Below are the code and all the weights of a small trained network. Each question names an input and a class and asks about switching units off, where a switched-off unit gives its printed mean instead of its output.

import numpy as np


def w(rows, s, z=0):
    codes = np.array(rows[::2]) - 128.0
    scale = np.full(codes.shape[1], s)
    scale[-1] = z or s
    return codes * scale


def f(y):
    return np.maximum(y, 0)


def log_softmax(a):
    a = a - a.max(-1, keepdims=True)
    return a - np.log(np.exp(a).sum(-1, keepdims=True))


def net(x, mask):
    res = np.array(x, float).reshape(1, 7) / 4 @ E
    y = f(res @ A[0][:, :-1].T + A[0][:, -1])
    res = res + np.where(mask, y, B[0][:, -1]) @ B[0][:, :-1]
    return log_softmax(res[-1] @ U[:, :-1].T + U[:, -1])


A, B = {}, {}
E = w([
[130,126,128,131,130,132,131],'x0',
[129,127,129,126,129,128,125],'x1',
[93,171,199,176,63,67,73],'x2',
[127,128,130,127,125,127,130],'x3',
[48,178,35,175,163,140,121],'x4',
[120,87,89,179,99,51,254],'x5',
[124,56,69,149,60,152,72],'x6',
],0.0088)
A[0] = w([
[137,222,184,75,206,100,192,11],'N1',
[87,154,192,198,52,52,92,118],'N2',
[72,189,87,138,180,150,70,76],'N3',
[116,36,74,149,47,143,80,58],'N4',
[40,192,51,187,165,113,135,53],'N5',
[131,68,81,130,69,147,121,133],'N6',
[197,54,171,85,125,110,150,103],'N7',
[94,174,187,182,80,73,73,109],'N8',
[118,101,109,153,96,43,211,92],'N9',
[120,62,98,141,46,139,127,124],'N10',
[124,85,114,169,110,82,204,3],'N11',
[207,66,223,72,75,81,149,79],'N12',
[133,231,180,117,195,70,205,70],'N13',
[227,97,198,87,116,126,101,62],'N14',
[129,93,121,155,97,153,105,76],'N15',
[98,173,192,165,62,72,109,29],'N16',
[110,76,101,192,88,35,254,59],'N17',
],0.0066,0.0063)
B[0] = w([
[137,2,161,183,164,104,77,188],'N1',
[163,107,66,88,193,165,184,249],'N2',
[60,131,186,134,65,157,141,192],'N3',
[156,73,151,197,190,62,79,206],'N4',
[51,91,140,209,42,146,178,200],'N5',
[161,136,135,149,157,93,125,209],'N6',
[63,146,99,176,111,148,181,207],'N7',
[167,99,72,77,174,178,182,230],'N8',
[136,167,169,80,110,171,76,220],'N9',
[160,134,128,157,168,72,101,211],'N10',
[104,117,204,63,120,209,65,168],'N11',
[52,119,102,199,74,141,168,239],'N12',
[152,55,147,201,171,52,54,213],'N13',
[44,146,138,169,64,168,149,206],'N14',
[141,104,141,145,133,105,107,148],'N15',
[154,50,78,111,168,174,157,185],'N16',
[120,160,207,33,105,187,46,254],'N17',
],0.0077,0.0055)
U = w([
[113,159,205,50,108,202,26,76],'0',
[40,120,124,223,47,132,201,58],'1',
[175,71,142,197,199,2,59,63],'2',
[147,160,110,113,133,106,150,252],'3',
[173,83,46,69,215,200,241,82],'4',
[138,165,117,118,114,82,146,236],'5',
],0.0092,0.011)

Each question gives the input, the list of numbers given to net, and the class t.
The units are the neurons (one row each of A and B). Each row of codes is followed by its name. A weight is (code - 128) times the scale printed after its matrix; where a second scale follows, it is the last column's (A, B and U).
mask holds one flag per neuron, in row order. A switched-off neuron (its flag False) gives its mean, the last column of its row in B, instead of its output. The means were averaged over made-up inputs and are rounded, as every weight is.
A unit's drop is (log p(t) with every unit on - log p(t) with that unit switched off) / (log p(t) with every unit on - log p(t) with every unit switched off).
The circuit of an input: a set's keep is (log p(t) with only the set's units on - log p(t) with every unit switched off) / (log p(t) with every unit on - log p(t) with every unit switched off). Starting from the 12 units with the biggest drops (on a tie, the unit counted first), units are removed one at a time, each time the one whose removal leaves the highest keep (on an exact tie, the one counted first), for as long as the keep stays at least 0.8.
units of the circuit, in order: the units of the circuit, biggest drop first
top k neurons: the k neurons with the biggest drops, biggest first
drop of u: that unit's drop, to one decimal
input [-6,-6,6,0,-8,1,-8], class 1: top 2 neurons	N12, N14
input [4,0,5,8,2,-5,2], class 3: units of the circuit, in order	N17, N8
input [1,-1,-7,-3,8,1,1], class 1: units of the circuit, in order	N5
input [3,-3,-6,2,-1,4,-7], class 2: units of the circuit, in order	N13, N1
input [6,-4,5,3,1,-2,5], class 2: units of the circuit, in order	N4, N17
input [7,-6,6,-1,2,5,1], class 4: units of the circuit, in order	N2, N8
input [0,5,1,0,6,-3,-4], class 1: units of the circuit, in order	N5, N3
input [-1,2,4,-5,5,8,-8], class 0: units of the circuit, in order	N17, N9
input [4,2,-2,1,3,5,3], class 0: units of the circuit, in order	N17, N9, N11
input [0,-7,7,5,3,1,8], class 2: top 2 neurons	N4, N10
input [6,-5,2,-5,-8,-2,6], class 1: units of the circuit, in order	N12, N14
input [-4,0,3,5,-3,6,6], class 0: top 4 neurons	N17, N9, N11, N13
input [-6,-5,-1,-3,2,7,-7], class 0: top 3 neurons	N17, N9, N11
input [5,4,-6,-3,-8,5,-3], class 1: top 2 neurons	N12, N7
input [6,3,-3,3,5,-4,-8], class 2: top 2 neurons	N13, N1
input [2,-5,-7,-3,4,3,7], class 2: top neuron	N4
input [-4,-5,-4,-4,-7,6,8], class 2: top 2 neurons	N4, N10
input [4,1,8,3,4,-3,-3], class 4: top 2 neurons	N8, N2
input [-1,-8,5,0,7,-7,-8], class 2: top 3 neurons	N13, N1, N17
input [-5,-8,6,-7,-8,5,-6], class 1: top 3 neurons	N12, N14, N7
input [-8,2,-2,3,2,-4,7], class 2: top 2 neurons	N4, N17
input [-3,3,-8,8,5,4,5], class 3: top 2 neurons	N2, N8
input [-7,4,-4,2,6,7,2], class 0: drop of N11	0.1
input [-4,-7,-3,-5,-4,-5,-1], class 5: drop of N10	-0.1
input [1,8,-6,-2,2,6,1], class 5: drop of N2	0.2
